Below are the code and all the weights of a small trained network. Each question names an input and a target symbol and asks about switching units off, where a switched-off unit gives its printed mean instead of its output.

import numpy as np


def w(rows, s, z=0):
    codes = np.array(rows[::2]) - 128.0
    scale = np.full(codes.shape[1], s)
    scale[-1] = z or s
    return codes * scale


def f(y):
    return y / 2 * (1 + np.tanh(0.7978845608 * (y + 0.044715 * y**3)))


def softmax(a):
    e = np.exp(a - a.max(-1, keepdims=True))
    return e / e.sum(-1, keepdims=True)


def log_softmax(a):
    a = a - a.max(-1, keepdims=True)
    return a - np.log(np.exp(a).sum(-1, keepdims=True))


def net(x, mask):
    ids = ['Γβδζημξπψω'.index(c) for c in x.split()]
    T = len(ids)
    res = E[ids] + P[:T]
    r = res
    for j in range(2):
        rows = slice(3 * j, 3 * j + 3)
        q, k, v = (r @ M[0][rows].T for M in (Q, K, V))
        z = softmax(np.where(np.tri(T) > 0, q @ k.T / 3**0.5, -1e9)) @ v
        o = O[0][rows]
        res = res + np.where(mask[j], z, o[:, -1]) @ o[:, :-1]
    y = f(res @ A[0][:, :-1].T + A[0][:, -1])
    res = res + np.where(mask[2:26], y, B[0][:, -1]) @ B[0][:, :-1]
    return log_softmax(res[-1] @ U[:, :-1].T + U[:, -1])


Q, K, V, O, A, B = {}, {}, {}, {}, {}, {}
E = w([
[81,52,114],'Γ',
[135,155,50],'β',
[209,150,120],'δ',
[77,41,173],'ζ',
[106,92,65],'η',
[149,147,253],'μ',
[126,196,145],'ξ',
[158,231,136],'π',
[179,99,131],'ψ',
[104,127,176],'ω',
],0.012)
P = w([
[255,132,140],'0',
[93,152,111],'1',
[93,152,114],'2',
[94,151,111],'3',
[95,155,109],'4',
[94,153,112],'5',
[98,153,111],'6',
[101,152,109],'7',
],0.0073)
Q[0] = w([
[164,146,51],'head 1',
[9,130,57],'head 1',
[182,21,128],'head 1',
[92,131,119],'head 2',
[70,96,33],'head 2',
[252,202,98],'head 2',
],0.041)
K[0] = w([
[153,155,56],'head 1',
[23,96,86],'head 1',
[206,52,127],'head 1',
[89,112,111],'head 2',
[73,144,39],'head 2',
[255,116,95],'head 2',
],0.044)
V[0] = w([
[87,143,54],'head 1',
[127,151,194],'head 1',
[90,116,70],'head 1',
[94,4,148],'head 2',
[54,182,166],'head 2',
[131,155,232],'head 2',
],0.014)
O[0] = w([
[50,223,90,121],'head 1',
[150,40,98,153],'head 1',
[102,220,95,90],'head 1',
[4,94,255,47],'head 2',
[246,95,212,6],'head 2',
[160,252,174,144],'head 2',
],0.0097,0.0021)
A[0] = w([
[137,109,130,89],'neuron 1',
[125,69,115,140],'neuron 2',
[153,111,108,48],'neuron 3',
[113,144,128,98],'neuron 4',
[87,113,78,42],'neuron 5',
[126,131,125,120],'neuron 6',
[129,128,121,139],'neuron 7',
[175,143,134,190],'neuron 8',
[135,165,110,5],'neuron 9',
[115,143,129,91],'neuron 10',
[166,158,185,4],'neuron 11',
[100,7,110,56],'neuron 12',
[121,126,122,87],'neuron 13',
[130,129,115,110],'neuron 14',
[93,97,152,161],'neuron 15',
[132,111,127,80],'neuron 16',
[128,131,120,103],'neuron 17',
[155,143,76,2],'neuron 18',
[150,206,174,138],'neuron 19',
[83,186,152,90],'neuron 20',
[136,110,128,60],'neuron 21',
[130,98,126,117],'neuron 22',
[128,80,167,41],'neuron 23',
[146,173,117,159],'neuron 24',
],0.019,0.0081)
B[0] = w([
[148,137,103,128],'neuron 1',
[186,149,131,158],'neuron 2',
[108,125,78,156],'neuron 3',
[118,141,108,143],'neuron 4',
[107,173,186,232],'neuron 5',
[122,128,124,128],'neuron 6',
[122,117,130,140],'neuron 7',
[128,101,187,254],'neuron 8',
[155,102,60,151],'neuron 9',
[121,142,108,135],'neuron 10',
[112,172,3,192],'neuron 11',
[56,65,66,186],'neuron 12',
[125,135,121,123],'neuron 13',
[116,116,120,138],'neuron 14',
[155,175,152,217],'neuron 15',
[143,147,110,118],'neuron 16',
[119,124,118,128],'neuron 17',
[174,206,105,215],'neuron 18',
[177,139,164,206],'neuron 19',
[130,71,82,220],'neuron 20',
[156,148,88,120],'neuron 21',
[166,138,120,133],'neuron 22',
[164,97,173,182],'neuron 23',
[86,77,133,211],'neuron 24',
],0.042,0.0095)
U = w([
[54,141,215,164],'Γ',
[110,168,26,91],'β',
[141,95,70,134],'δ',
[134,192,159,29],'ζ',
[119,122,113,253],'η',
[126,50,182,159],'μ',
[175,145,253,146],'ξ',
[55,68,29,30],'π',
[189,151,94,68],'ψ',
[129,100,103,197],'ω',
],0.0056,0.0052)

Each question gives the input, a string of symbols that net reads in full, and the target symbol t.
The units are the heads (3 rows each of Q, K, V and O) and the neurons (one row each of A and B). Each row of codes is followed by its name. A weight is (code - 128) times the scale printed after its matrix; where a second scale follows, it is the last column's (O, A, B and U).
mask holds one flag per unit, heads first, then neurons. A switched-off unit (its flag False) gives its mean, the last column of its rows in O or B, instead of its output. The means were averaged over made-up inputs and are rounded, as every weight is.
A unit's drop is (log p(t) with every unit on - log p(t) with that unit switched off) / (log p(t) with every unit on - log p(t) with every unit switched off).
unit that matters most: the unit with the biggest drop
top k neurons: the k neurons with the biggest drops, biggest first
which heads matter: for each layer, one digit per head in row order, 1 if its drop is at least 0.15 and else 0, layers parted by /
drop of u: that unit's drop, to one decimal
input η η Γ η ξ, target Γ: unit that matters most => neuron 5
input π ψ β π, target ψ: which heads matter => 01
input Γ η η Γ ψ μ η η, target Γ: top 3 neurons => (neuron 5; neuron 11; neuron 18)
input ξ ζ ω δ δ ξ η ψ, target ξ: which heads matter => 11
input ξ ω ψ, target ξ: top 4 neurons => (neuron 8; neuron 11; neuron 12; neuron 20)
input π β δ, target ψ: which heads matter => 01
input δ ξ ξ ω ξ η π, target β: which heads matter => 01
input ξ ψ π β η β ξ, target ξ: top 4 neurons => (neuron 11; neuron 19; neuron 8; neuron 18)
input ω Γ δ ξ μ δ π, target μ: which heads matter => 00
input ω δ π, target μ: top 2 neurons => (neuron 24; neuron 5)
input η η δ μ Γ β, target β: top 2 neurons => (neuron 18; neuron 8)
input Γ β μ, target ψ: drop of head 1 => 0.2
input μ η ω ψ, target δ: drop of head 1 => 0.9
input π β ω ψ ζ π, target ψ: drop of head 2 => 2.9
input ψ ω ζ ω Γ β ξ, target π: unit that matters most => head 2
